Below is a small trained network, with its code and all its weights. Each question gives an input and a target symbol and asks what happens when units are switched off, that is, made to give their printed mean instead of their output.

import numpy as np


def w(rows, s, z=0):
    codes = np.array(rows[::2]) - 128.0
    scale = np.full(codes.shape[1], s)
    scale[-1] = z or s
    return codes * scale


def norm(h):
    return h / np.sqrt((h * h).mean(-1, keepdims=True) + 1e-5)


def f(y):
    return y / 2 * (1 + np.tanh(0.7978845608 * (y + 0.044715 * y**3)))


def softmax(a):
    e = np.exp(a - a.max(-1, keepdims=True))
    return e / e.sum(-1, keepdims=True)


def log_softmax(a):
    a = a - a.max(-1, keepdims=True)
    return a - np.log(np.exp(a).sum(-1, keepdims=True))


def net(x, mask):
    ids = ['ΔΩαβεζηλμπσψ'.index(c) for c in x.split()]
    T = len(ids)
    res = E[ids] + P[:T]
    r = norm(res)
    for j in range(2):
        rows = slice(3 * j, 3 * j + 3)
        q, k, v = (r @ M[0][rows].T for M in (Q, K, V))
        z = softmax(np.where(np.tri(T) > 0, q @ k.T / 3**0.5, -1e9)) @ v
        o = O[0][rows]
        res = res + np.where(mask[j], z, o[:, -1]) @ o[:, :-1]
    y = f(norm(res) @ A[0][:, :-1].T + A[0][:, -1])
    res = res + np.where(mask[2:10], y, B[0][:, -1]) @ B[0][:, :-1]
    return log_softmax(norm(res)[-1] @ U[:, :-1].T + U[:, -1])


Q, K, V, O, A, B = {}, {}, {}, {}, {}, {}
E = w([
[95,103,125,63],'Δ',
[145,134,86,136],'Ω',
[152,129,90,137],'α',
[107,101,137,121],'β',
[133,122,146,156],'ε',
[216,135,103,114],'ζ',
[164,155,165,129],'η',
[99,103,142,122],'λ',
[106,100,138,121],'μ',
[185,143,2,140],'π',
[86,113,142,123],'σ',
[142,42,176,140],'ψ',
],0.0053)
P = w([
[240,187,90,29],'0',
[200,200,100,55],'1',
[205,187,101,66],'2',
[200,182,102,64],'3',
[218,185,92,67],'4',
[226,188,84,59],'5',
[221,190,81,65],'6',
[228,176,85,58],'7',
[253,175,67,65],'8',
],0.00062)
Q[0] = w([
[79,223,103,111],'h0',
[49,67,180,51],'h0',
[2,164,160,57],'h0',
[154,168,168,134],'h1',
[138,75,72,87],'h1',
[73,150,137,79],'h1',
],0.0052)
K[0] = w([
[78,237,94,41],'h0',
[43,1,222,52],'h0',
[33,92,165,10],'h0',
[112,136,64,37],'h1',
[129,138,224,154],'h1',
[153,196,78,156],'h1',
],0.0045)
V[0] = w([
[229,142,115,144],'h0',
[98,142,121,58],'h0',
[171,153,116,130],'h0',
[125,167,186,152],'h1',
[169,2,156,151],'h1',
[235,127,121,110],'h1',
],0.0033)
O[0] = w([
[26,137,154,135,133],'h0',
[252,55,121,152,231],'h0',
[71,71,215,76,118],'h0',
[199,230,190,27,23],'h1',
[82,136,217,216,255],'h1',
[226,171,96,206,224],'h1',
],0.0022,0.00098)
A[0] = w([
[156,114,134,181,78],'n0',
[112,128,160,186,177],'n1',
[176,115,252,127,99],'n2',
[135,64,151,195,177],'n3',
[93,176,189,202,190],'n4',
[134,158,80,189,253],'n5',
[207,184,125,154,145],'n6',
[108,158,78,123,145],'n7',
],0.0048,0.0013)
B[0] = w([
[50,197,70,166,153],'n0',
[46,133,12,93,140],'n1',
[76,176,208,65,206],'n2',
[84,185,134,157,253],'n3',
[125,125,6,2,127],'n4',
[84,132,176,71,224],'n5',
[89,165,195,182,211],'n6',
[141,85,208,143,137],'n7',
],0.0027,0.0014)
U = w([
[183,47,128,49,251],'Δ',
[77,113,118,133,49],'Ω',
[131,76,125,174,143],'α',
[67,105,123,133,69],'β',
[46,196,55,44,170],'ε',
[250,194,171,142,127],'ζ',
[120,226,215,58,166],'η',
[136,130,86,167,146],'λ',
[120,156,122,170,90],'μ',
[184,157,1,160,150],'π',
[136,122,105,148,18],'σ',
[56,48,227,128,120],'ψ',
],0.0089,0.0028)

Each question gives the input, a string of symbols that net reads in full, and the target symbol t.
The units are the heads (3 rows each of Q, K, V and O) and the neurons (one row each of A and B). Each row of codes is followed by its name. A weight is (code - 128) times the scale printed after its matrix; where a second scale follows, it is the last column's (O, A, B and U).
mask holds one flag per unit, heads first, then neurons. A switched-off unit (its flag False) gives its mean, the last column of its rows in O or B, instead of its output. The means were averaged over made-up inputs and are rounded, as every weight is.
A unit's drop is (log p(t) with every unit on - log p(t) with that unit switched off) / (log p(t) with every unit on - log p(t) with every unit switched off).
The circuit of an input: a set's keep is (log p(t) with only the set's units on - log p(t) with every unit switched off) / (log p(t) with every unit on - log p(t) with every unit switched off). Starting from all 10 units, units are removed one at a time, each time the one whose removal leaves the highest keep (on an exact tie, the one counted first), for as long as the keep stays at least 0.8.
circuit, biggest first: the units of the circuit, biggest drop first
top k neurons: the k neurons with the biggest drops, biggest first
which heads matter: for each layer, one digit per head in row order, 1 if its drop is at least 0.15 and else 0, layers parted by /
drop of u: that unit's drop, to one decimal
input ε π ζ ζ ζ η σ η α, target ζ: which heads matter => 01
input σ ψ λ Δ, target Δ: which heads matter => 10
input ψ α α ψ Ω, target ε: top 3 neurons => [n5 n4 n1]
input λ μ η ζ Ω λ η β, target ζ: circuit, biggest first => [h0 h1]
input μ σ ε λ, target η: which heads matter => 11
input Δ β ε ε α, target η: circuit, biggest first => [n5 h0 n7]
input ε ε β, target η: circuit, biggest first => [h1 n2]
input σ μ ε σ σ, target Δ: circuit, biggest first => [h1 n6 h0]
input Δ η ζ ζ ψ ψ μ, target ε: circuit, biggest first => [h1 n1 n4]
input λ ε η λ ε σ, target η: circuit, biggest first => [h1 h0]
input μ Δ ζ σ η η λ, target ζ: circuit, biggest first => [h0 h1]
input ζ μ Δ λ α, target ψ: which heads matter => 10
input ε ε η μ λ ε α, target η: circuit, biggest first => [h0 h1 n7]
input ψ σ ε μ, target η: circuit, biggest first => [h1 n2 h0]
input ζ η ψ ζ ψ λ, target ε: top 2 neurons => [n4 n1]
input ψ μ σ Ω λ λ α, target ψ: circuit, biggest first => [h0 n5 n7 h1]
input σ π η λ Ω ψ μ ε, target ε: which heads matter => 00
input λ σ α, target Δ: which heads matter => 11
input λ σ Ω, target Δ: top 2 neurons => [n3 n6]
input β μ Δ, target Δ: which heads matter => 10
input σ σ Ω, target Δ: top neuron => [n7]
input σ η λ, target ζ: drop of h0 => 0.8
input ζ ζ Ω α μ β α Ω ε, target ε: drop of n4 => 0.2
